Here is a tiny trained network, its code and every weight. The questions are about switching its units off for an input and a class, where a switched-off unit gives its printed mean instead of its output.

import numpy as np


def w(rows, s, z=0):
    codes = np.array(rows[::2]) - 128.0
    scale = np.full(codes.shape[1], s)
    scale[-1] = z or s
    return codes * scale


def f(y):
    return y / 2 * (1 + np.tanh(0.7978845608 * (y + 0.044715 * y**3)))


def log_softmax(a):
    a = a - a.max(-1, keepdims=True)
    return a - np.log(np.exp(a).sum(-1, keepdims=True))


def net(x, mask):
    res = np.array(x, float).reshape(1, 7) / 4 @ E
    y = f(res @ A[0][:, :-1].T + A[0][:, -1])
    res = res + np.where(mask, y, B[0][:, -1]) @ B[0][:, :-1]
    return log_softmax(res[-1] @ U[:, :-1].T + U[:, -1])


A, B = {}, {}
E = w([
[128,156,136,97,116,177,107,164],'x0',
[95,198,186,15,80,30,175,114],'x1',
[13,71,69,69,218,76,79,181],'x2',
[41,232,103,247,101,76,120,157],'x3',
[129,166,130,109,152,162,143,146],'x4',
[134,135,124,125,132,128,125,132],'x5',
[149,126,118,134,128,100,116,130],'x6',
],0.011)
A[0] = w([
[55,232,135,229,86,95,95,126,81],'neuron 0',
[69,221,129,217,109,99,99,153,85],'neuron 1',
[161,92,51,142,142,186,89,99,46],'neuron 2',
[124,152,144,55,70,66,163,121,4],'neuron 3',
[105,146,128,139,129,185,46,68,83],'neuron 4',
[173,153,175,172,33,168,173,58,159],'neuron 5',
[233,188,166,164,49,161,149,47,131],'neuron 6',
[151,98,141,105,151,140,156,141,70],'neuron 7',
[242,67,166,60,158,161,141,52,109],'neuron 8',
[130,133,88,114,146,106,110,125,71],'neuron 9',
[186,20,171,28,178,151,124,114,95],'neuron 10',
[137,134,138,41,116,100,142,79,120],'neuron 11',
[150,99,82,193,163,184,139,136,28],'neuron 12',
[85,163,169,71,75,81,112,113,32],'neuron 13',
[190,163,192,160,82,163,116,114,153],'neuron 14',
[33,97,99,80,193,103,65,165,159],'neuron 15',
[153,44,54,217,172,227,97,144,42],'neuron 16',
[48,84,56,73,171,99,102,175,148],'neuron 17',
[91,179,164,10,83,44,189,88,34],'neuron 18',
[189,183,169,189,81,141,144,114,184],'neuron 19',
[161,85,151,89,140,125,103,134,87],'neuron 20',
],0.011,0.0034)
B[0] = w([
[89,166,121,148,96,182,45,41,240],'neuron 0',
[71,180,89,179,1,219,89,71,225],'neuron 1',
[181,147,191,156,100,111,124,138,174],'neuron 2',
[167,124,199,193,124,110,117,158,200],'neuron 3',
[167,124,133,101,99,117,141,131,145],'neuron 4',
[128,90,72,72,173,76,174,164,234],'neuron 5',
[129,42,71,90,206,112,180,141,252],'neuron 6',
[88,164,114,131,135,170,100,143,152],'neuron 7',
[42,188,117,107,74,171,76,44,241],'neuron 8',
[67,143,148,112,161,118,152,135,138],'neuron 9',
[60,180,98,163,87,219,77,46,242],'neuron 10',
[144,147,169,177,83,135,108,128,194],'neuron 11',
[171,168,192,166,119,110,117,193,177],'neuron 12',
[172,154,172,141,135,130,97,197,193],'neuron 13',
[96,72,109,104,179,81,186,109,205],'neuron 14',
[108,58,56,69,206,65,186,134,234],'neuron 15',
[209,126,213,173,97,92,106,219,224],'neuron 16',
[100,72,63,74,199,55,183,120,229],'neuron 17',
[181,171,199,191,156,82,138,192,254],'neuron 18',
[129,97,107,87,185,107,168,113,215],'neuron 19',
[97,123,137,119,97,144,113,98,165],'neuron 20',
],0.0095,0.018)
U = w([
[137,73,19,75,221,128,162,131,249],'0',
[94,193,78,146,67,222,71,37,86],'1',
[224,160,246,178,136,135,109,218,41],'2',
],0.013,0.0014)

Each question gives the input, the list of numbers given to net, and the class t.
The units are the neurons (one row each of A and B). Each row of codes is followed by its name. A weight is (code - 128) times the scale printed after its matrix; where a second scale follows, it is the last column's (A, B and U).
mask holds one flag per neuron, in row order. A switched-off neuron (its flag False) gives its mean, the last column of its row in B, instead of its output. The means were averaged over made-up inputs and are rounded, as every weight is.
A unit's drop is (log p(t) with every unit on - log p(t) with that unit switched off) / (log p(t) with every unit on - log p(t) with every unit switched off).
The circuit of an input: a set's keep is (log p(t) with only the set's units on - log p(t) with every unit switched off) / (log p(t) with every unit on - log p(t) with every unit switched off). Starting from the 12 units with the biggest drops (on a tie, the unit counted first), units are removed one at a time, each time the one whose removal leaves the highest keep (on an exact tie, the one counted first), for as long as the keep stays at least 0.8.
circuit, biggest first: the units of the circuit, biggest drop first
unit that matters most: the unit with the biggest drop
top k neurons: the k neurons with the biggest drops, biggest first
drop of u: that unit's drop, to one decimal
input [-1,-5,3,-8,-2,-2,1], class 1: unit that matters most => neuron 10
input [0,-7,-6,-8,-1,7,-2], class 1: top 2 neurons => neuron 8; neuron 10
input [-1,1,-4,-5,1,1,8], class 1: top 3 neurons => neuron 8; neuron 15; neuron 10
input [5,8,-8,7,-1,-6,3], class 0: top 3 neurons => neuron 6; neuron 5; neuron 19
input [-1,-5,4,-3,-7,3,5], class 2: top 3 neurons => neuron 16; neuron 6; neuron 2
input [6,-6,5,-6,2,2,-8], class 1: top 4 neurons => neuron 10; neuron 18; neuron 8; neuron 6
input [4,5,6,8,-8,-2,-8], class 1: top 2 neurons => neuron 1; neuron 0
input [-5,7,7,-8,5,0,0], class 1: top 2 neurons => neuron 10; neuron 8
input [8,5,-5,-5,-5,5,8], class 0: top 4 neurons => neuron 6; neuron 1; neuron 5; neuron 0
input [6,4,-5,5,-1,1,7], class 0: top 3 neurons => neuron 6; neuron 5; neuron 10
input [0,4,6,7,-7,-6,-3], class 1: top 3 neurons => neuron 1; neuron 0; neuron 6
input [5,2,-6,-6,1,-6,-6], class 0: top 4 neurons => neuron 6; neuron 5; neuron 1; neuron 14
input [-6,6,-7,-3,1,2,0], class 0: top 2 neurons => neuron 6; neuron 5
input [-4,-7,-4,-4,6,-5,8], class 2: circuit, biggest first => neuron 16
input [2,5,3,4,-7,4,1], class 2: drop of neuron 8 => 0.6
input [0,-8,3,-6,-6,1,-3], class 2: drop of neuron 16 => 1.8
input [6,0,-7,-4,-3,0,-2], class 0: drop of neuron 15 => 0.0
